The symbols move the items like this.
at | ^ % $ § * @
z966 | z143 z150 z865 z27 . .
z920 | z27 z602 z225 z676 . .
z682 | z769 . z235 z6 z254 .
z817 | z895 . z872 z495 z326 z889
z131 | z783 z191 z149 z497 z676 .
z889 | z287 . z817 z248 z64 z6
z912 | z931 z804 z293 z805 z237 z450
z642 | z202 z985 . z402 z98 z496
z494 | z611 . . z985 z967 z601
z450 | z192 z533 z912 z476 z497 .
z191 | z36 z970 z479 z450 z131 .
z287 | z889 . z895 z804 z479 z970
z463 | z1 z326 z109 z528 z978 z795
z582 | z865 z237 z740 z225 . z143
z740 | z735 z838 z113 z258 . z582
z795 | z149 z64 z463 z244 z281 z783
z970 | z6 . z287 z533 z191 .
z192 | z450 z75 z931 z254 z150 .
z928 | z872 . . z494 z402 z895
z115 | z967 z611 . z202 z674 z854
z495 | z601 . z611 z175 z854 z248
z787 | z820 z201 z891 z463 z541 z436
z254 | z476 z682 z452 z36 z590 .
z329 | z225 z436 z541 z281 . z27
z895 | z817 . z928 z601 z831 z287
z833 | z978 z1 z775 z740 . z181
z497 | z150 z450 z237 z602 z143 .
z225 | z329 z879 z258 z181 . z920
z181 | z281 z149 z833 z582 . z676
z150 | z497 z192 z244 z590 z966 .
z865 | z582 z244 z735 z329 . z966
z602 | z590 z476 z879 z131 z920 .
z891 | z98 z202 . z109 z511 z787
z931 | z912 z248 z854 z452 z244 z192
z879 | z436 z805 z820 z149 z225 z602
z978 | z833 z463 z638 z735 . z281
z109 | z184 z297 . z674 z638 z463
z184 | z109 z402 . z531 z775 z1
z36 | z191 z6 z64 z192 z783 .
z831 | z326 z895 z402 z293 z1 z479
z143 | z966 z497 z582 z920 . .
z113 | z617 z531 . z757 . z740
z511 | z757 z891 . z638 . z541
z452 | z805 z235 z201 z64 z436 z254
z235 | z900 . z175 z889 z452 z682
z258 | z541 z820 z757 z833 . z225
z98 | z891 z642 . z184 z757 z820
z783 | z131 z36 z795 z150 z665 .
z175 | z927 . z387 z817 z201 z235
z601 | z495 . z494 z927 z293 z804
z528 | z838 z854 z674 z787 z735 z244
z820 | z787 z496 z98 z1 z258 z879
z64 | z479 z889 z326 z931 z795 z36
z854 | z293 z495 z115 z201 z528 z931
z674 | z531 z115 . z891 z617 z528
z387 | z985 . . z872 z202 z175
z617 | z113 z674 . z511 . z735
z248 | z804 . z495 z235 z931 z75
z479 | z64 z287 z831 z912 z149 z191
z237 | z244 z912 z838 z879 z582 z497
z757 | z511 z98 . z775 . z258
z900 | z235 . z927 z287 z805 z769
z676 | z665 z131 z181 z143 . .
z665 | z676 z783 z281 z966 . .
z496 | z201 z927 z642 z831 z820 z805
z638 | z775 z109 . z617 . z978
z541 | z258 z787 z511 z978 . z329
z927 | z175 . z985 z895 z496 z900
z872 | z928 . . z611 z297 z817
z590 | z602 z254 z436 z783 z27 .
z476 | z254 z769 z805 z191 z602 .
z1 | z463 z831 z184 z838 z833 z149
z27 | z920 z590 z329 z665 . .
z281 | z181 z795 z978 z865 . z665
z326 | z831 z817 z297 z854 z463 z64
z75 | z533 . z248 z682 z192 .
z533 | z75 . z804 z769 z450 .
z293 | z854 z601 z967 z496 z838 z912
z805 | z452 z900 z496 z479 z879 z476
z297 | z402 z872 . z115 z109 z326
z244 | z237 z931 z528 z436 z865 z150
z531 | z674 z967 . z98 z113 z838
z735 | z740 z528 z617 z541 . z865
z967 | z115 z494 . z642 z531 z293
z149 | z795 z479 z1 z237 z181 z131
z202 | z642 z387 . z297 z891 z201
z436 | z879 z452 z787 z795 z329 z590
z201 | z496 z175 z202 z326 z787 z452
z804 | z248 . z601 z900 z912 z533
z611 | z494 . . z387 z115 z495
z402 | z297 z928 . z967 z184 z831
z6 | z970 . z889 z75 z36 .
z985 | z387 . . z928 z642 z927
z838 | z528 z293 z531 z820 z740 z237
z769 | z682 . z900 z970 z476 .
z775 | z638 z184 . z113 . z833

In the rows, zero is written as 146.

The rows follow the links: the fewer symbols apart two items are, the more alike their rows tend to be.

Each row is also shifted at random along 5 hidden directions that mean nothing.

Known rows, each with its item:
[ 163  197  205  114  135  131  113  188  182  196  137  155  175  134  172  103  178  138  162  141  184  119  125  156]
item: z602
[ 185  187  154  174  173  107  157  151  197  167  190  161  136  158  176  132  181  132  119  117  195  160  138  162]
item: z820
[  92   90  113  147  133  170  153  149   95   94  131  143  134  155   94  158  116  142  138  161   99  167  165  134]
item: z326
[ 174  147  126  113  157  135  124  167  138  149  158  176  128  173  111  120  131  129  162  114  138  145  126   98]
item: z181
[ 106  146  210  159  180  187  161  158  138  164  100  151  198  119   71  155  108  144  119   85  172  174  198  165]
item: z889
[ 177  170  108  110  161  166  119  189  113  118  133  156  137  143  141  102  115  141  164  135  117  135  151  134]
item: z191
[ 122  143  155  114  144  175  130  141  144  166  105  125  148  124  211  157  126  169  178  112  147  103  151  150]
item: z192
[ 128  149  113  118  161  138  126  163  192  147  144  118  144  133  155  148  124  132  127  135  200  111  183  141]
item: z590
[ 105  111  142  167  159  161  155  138  123  185  173  164  141  165  180  151  119  122  113  147  137  179  161  158]
item: z297
[ 105   98  132  170  103  121  157  152  154  176  153  156  155  153   88  184  168  152  142  109  132  153  129  171]
item: z891
[ 158  158  116  189  111  128  151  161  136  134  177  159  121  156  182  131  186  148  139  184  113  164  117  182]
item: z642
[ 196  170  145  112  190  148  126  163  163  225  158  177  189  156   75  134  114  123  137  116  182  150  158  112]
item: z676
[ 151  116  131  139  178  123  169   86  180  127  171  123  121  151  127  202  128  142  134  119  187  139  174  104]
item: z735
[ 108  120  201  150  136  139  184   83  167  101  134  116  131  144  134  191  170  159  156  169  176  140  156  117]
item: z528
[ 172  127  102  172  141  136  147  145  112  143  173  181  125  179  104  137  145  130  150  164   92  183  118  132]
item: z184
[ 121  140  131  148  140  177  153  127  128   79  106  105  125  110  176  168  128  176  160  152  122  124  170  155]
item: z248
[ 130  106   82  113  144  141  117  156  153  177  172  148  135  171  131  156  102  121  144  186  136  122  155  105]
item: z281
[ 208  196  206  139  169  130  149  100  166  123  139  132  189  124   98  148  176  153  156  257  189  145  137  107]
item: z237
[ 154  151  177  133  116  109  139  177  170  225  151  178  159  170  130  133  192  136  173   91  155  146   89  152]
item: z258
[ 100  116  145  166  132  172  151  155  105  106  126  144  161  134  104  141  125  146  133  185  114  171  172  155]
item: z817
[ 178  201  164  157  167  157  132  175  153  159  121  140  196  108  106  128  149  153  129  147  171  147  163  182]
item: z769
[ 159  172  152  178  119  131  158  173  151  101  147  148  128  140  154  109  202  156  149  145  138  160  117  179]
item: z496
[ 196  177   88  203  217  151  168  145  145  114  164  145  147  128  114  158  121  141   89   70  163  186  194  193]
item: z927
[ 120  145  171   99  188  149  136  148  188  204  170  149  123  169  234  128  107  108  135  102  211  126  173  113]
item: z665
[ 165  191  160  112  141  121  111  176  197  215  173  153  146  159  246  107  169  125  155  164  190  115  123  144]
item: z920
[ 105  147  113  124  119  153  121  190  155  151  111  128  154  120  156  143  139  162  157  139  147   99  161  169]
item: z254
[ 106  154  170  129  187  178  156  159  147   84  124  121  126  129  185  124  108  141  128  100  177  142  207  143]
item: z6
[ 113  149  206  103  151  155  126  164  169  180  142  140  162  150  191  117  127  122  135  183  189  124  162  111]
item: z783
[  91  142  243  161  139  152  191   91  164   88  132  105  115  133  241  167  174  159  148  162  182  145  158  137]
item: z854
[ 128  116   84  162  135  178  149  133  100  134  125  127  128  132  186  177  114  178  165  142   79  135  156  178]
item: z495
[ 187  150  209  176  151  133  176   99  148  188  149  172  197  149   67  167  184  154  153  166  154  175  114  139]
item: z531
[ 105  141  151  114  146  169  135  167  138   69  115  119  133  137  154  127  114  143  137  183  161  124  179  122]
item: z36
[ 190  161  113   98  169  146  117  150  159  234  162  165  133  164  239  141  116  145  191   69  147  110  127  132]
item: z143

Complete each set of four: the symbols that take the first to the second take the third to the fourth, perhaps in another order.
Answers are names.
[ 134  120  139  125  160  157  143  111  155  192  137  125  158  138  146  191  117  156  166  133  154  114  160  126]
: [ 109  139  167  167  137  114  148  137  211  197  185  129  159  148  184  155  174  121  100  234  203  139  154  170]
:: [ 104  169  206  163  155  165  145  169  180  222  141  130  196  119  212  143  146  142  108  132  198  144  180  209]
: z817

[ 160  165  179  196  140  143  167  149  146  142  144  152  160  138  141  133  187  155  124  146  148  185  138  187]
: [ 151  176  135  164  136  166  133  168  106  120  166  167  128  158  259   93  151  138  139  275   95  163  129  164]
:: [ 207  145   80  146  153  140  146  121  123  134  161  156  103  166  172  167  140  164  190  115   97  143  115  133]
: z879

[ 188  188   78  152  161  157  118  180  139  118  145  137  144  125  174  125  134  149  137  177  131  132  173  179]
: [ 122  143  102  135  154  124  133  154  193  155  170  118  128  141  191  161  138  130  119  152  194  111  186  155]
:: [ 178  154   41  152  202  175  138  109  140   73  153   91  128  113  166  182   88  152  110  233  150  119  220  145]
: z237

[ 100  159  193  127  138  152  139  179  178  158  103  125  174  118  135  145  143  161  138   87  198  123  178  170]
: [ 206  161   61  114  189  158  109  171  134  161  156  163  145  152  124  122   94  132  151  136  136  133  162  124]
:: [ 186  149  101  187  156  159  152  120  114  177  177  162  133  161  199  160  150  156  160  147   90  164  121  166]
: z891

[ 201  173  169  176  174  161  166  110  127  158  142  166  164  141  145  157  154  168  159  108  137  166  132  160]
: [ 155  156  185  144  101  100  152  154  176  134  156  160  142  157  105  132  212  140  156  165  163  142   99  130]
:: [ 150  171  166  126  128  176  124  189  107  116  109  156  148  136  180   92  142  153  176  160  121  140  129  155]
: z497

[ 195  145  127  138  155  125  157  112  153  112  165  148  116  164  120  162  165  155  171  148  140  150  123  106]
: [ 186  172  107  118  158  117  128  157  187  111  157  133  132  146  107  134  157  136  147  165  181  124  147  121]
:: [  93  110  188  143  149  147  155  134  148  178  160  155  157  164  100  160  122  116  118  138  168  171  172  124]
: z150

[ 114  132  200  172  178  146  165  107  176  208  213  160  151  176  214  152  136   96   95  197  195  179  176  137]
: [ 118  124  220  149  149  143  185   84  169  153  138  129  152  143  140  196  157  152  145  121  197  148  155  121]
:: [ 207  187  109  156  182  119  141  164  186  151  166  148  152  150  106  140  151  137  126   97  183  148  152  153]
: z131

[ 130  108  109   94  146  149  120  170  137  140  127  145  130  154   68  158  104  143  167   78  141  126  154  100]
: [ 165  178  212  108  167  133  144  151  179  121  150  154  145  154  136  110  144  125  139  150  203  139  143   90]
:: [ 177  179  129  130  142  174  120  161  118  145  113  145  158  125  192  124  141  176  180  145  111  119  136  167]
: z75

[ 156  125  163  162  196  155  156   81  170  284  163  156  217  141   87  224  105  142  131   99  183  160  173  150]
: [ 152  139  182  169  198  121  190   60  200  137  200  126  124  157  171  199  152  126  101  180  220  162  174  112]
:: [ 201  168  120  152  189  144  137  140  147  187  212  187  143  184  198  118  126  101  115  207  151  180  150  128]
: z775

[ 167  118   69  117  139  128  141  165  125  103  170  180   73  196  155  121  133  132  176   94   97  153  116  104]
: [ 150  135  169  138  129  121  162  141  139  135  170  168  119  188  142  126  166  127  155  129  137  171  111  118]
:: [ 190  168  144  131  143  115  111  177  184  262  171  172  185  162  127  136  161  135  146  141  168  132  120  155]
: z258

[ 189  145  168  161  120  124  142  117  152  226  173  177  180  171  130  159  189  147  166  233  120  148   92  130]
: [ 174  172  255  190  142  143  175  106  145  213  144  174  213  144  127  149  193  154  143  185  153  183  116  164]
:: [ 221  178  145  137  215  130  149   97  185  165  170  144  151  155  119  175  135  137  145  118  196  144  158  107]
: z912

[ 198  206  131  150  205  170  143  125  153  123  150  122  158  122  206  136  124  155  132  177  168  138  180  157]
: [ 175  170  166  172  157  166  171  124  118   99  123  145  135  129  170  151  153  172  157   99  130  165  136  168]
:: [ 139  139  101  136  182  172  151  116  146  160  133  118  146  127  184  190   98  166  146  122  151  128  191  150]
: z115

[ 146  178  162  143  217  170  171  111  169   60  128   96  129  107  188  165  104  157  115  109  209  138  225  145]
: [  72  136  190  148  105  161  146  193  142  145   98  130  160  121  160  133  159  168  157   63  143  127  150  188]
:: [ 100  123  131  107  138  151  123  158  142  132  160  136  127  164  175  131  115  122  142  214  151  130  163  105]
: z528

[ 103  155  195  152  180  184  156  146  149  166  135  132  173  136  186  128  113  127  112  145  175  160  196  163]
: [ 162  175  176  179  178  168  163  147  114  109  144  164  158  142  126  116  142  138  117  149  145  190  163  157]
:: [ 184  195  134  153  145  133  144  180  164   79  145  137  132  122  160  114  171  150  131  142  164  141  151  172]
: z201

[ 221  151   50  180  206  145  151   95  143  224  222  166  133  172  210  177  118  130  128  180  123  167  147  159]
: [ 166  166   83  176  125  127  146  173  141   67  166  142   84  152  214  111  176  149  152  156  113  146  120  179]
:: [ 159  143  167  178  140  144  170  136  113  108  160  173  151  159   87  130  160  143  128  189  112  200  129  145]
: z601

[ 189  167   43  167  143  154  118  183  121   99  143  132  146  123  114  129  146  157  133  208  101  140  153  188]
: [ 160  169  116  179  141  146  141  178  129  150  160  157  138  140  214  121  159  152  140  149  117  154  141  211]
:: [ 151  168  176  145  144  182  124  188   99  168  120  173  172  143  169   93  139  145  161  152  110  155  132  164]
: z895

[ 199  166  127  155  198  135  161  130  142   99  188  159  128  173  119  125  128  110  100  203  161  187  161  104]
: [ 210  156  119  152  162  137  153  111  134  180  169  165  138  159  152  167  145  157  174  103  122  150  112  136]
:: [ 183  166  181  118  166  152  123  177  134  221  141  196  178  159   95  108  125  126  157   84  143  158  127  125]
: z237

[ 116  135  135  164  143  112  157  137  199  143  182  118  134  148  168  168  159  130  107  182  196  144  178  156]
: [ 110  141  170  101  168  160  129  165  169  173  136  144  135  151  185  135  101  128  144   86  181  129  175  117]
:: [  87  136  176  173  103  157  152  176  133  169  113  137  184  120  115  152  168  160  139  131  125  150  145  207]
: z6

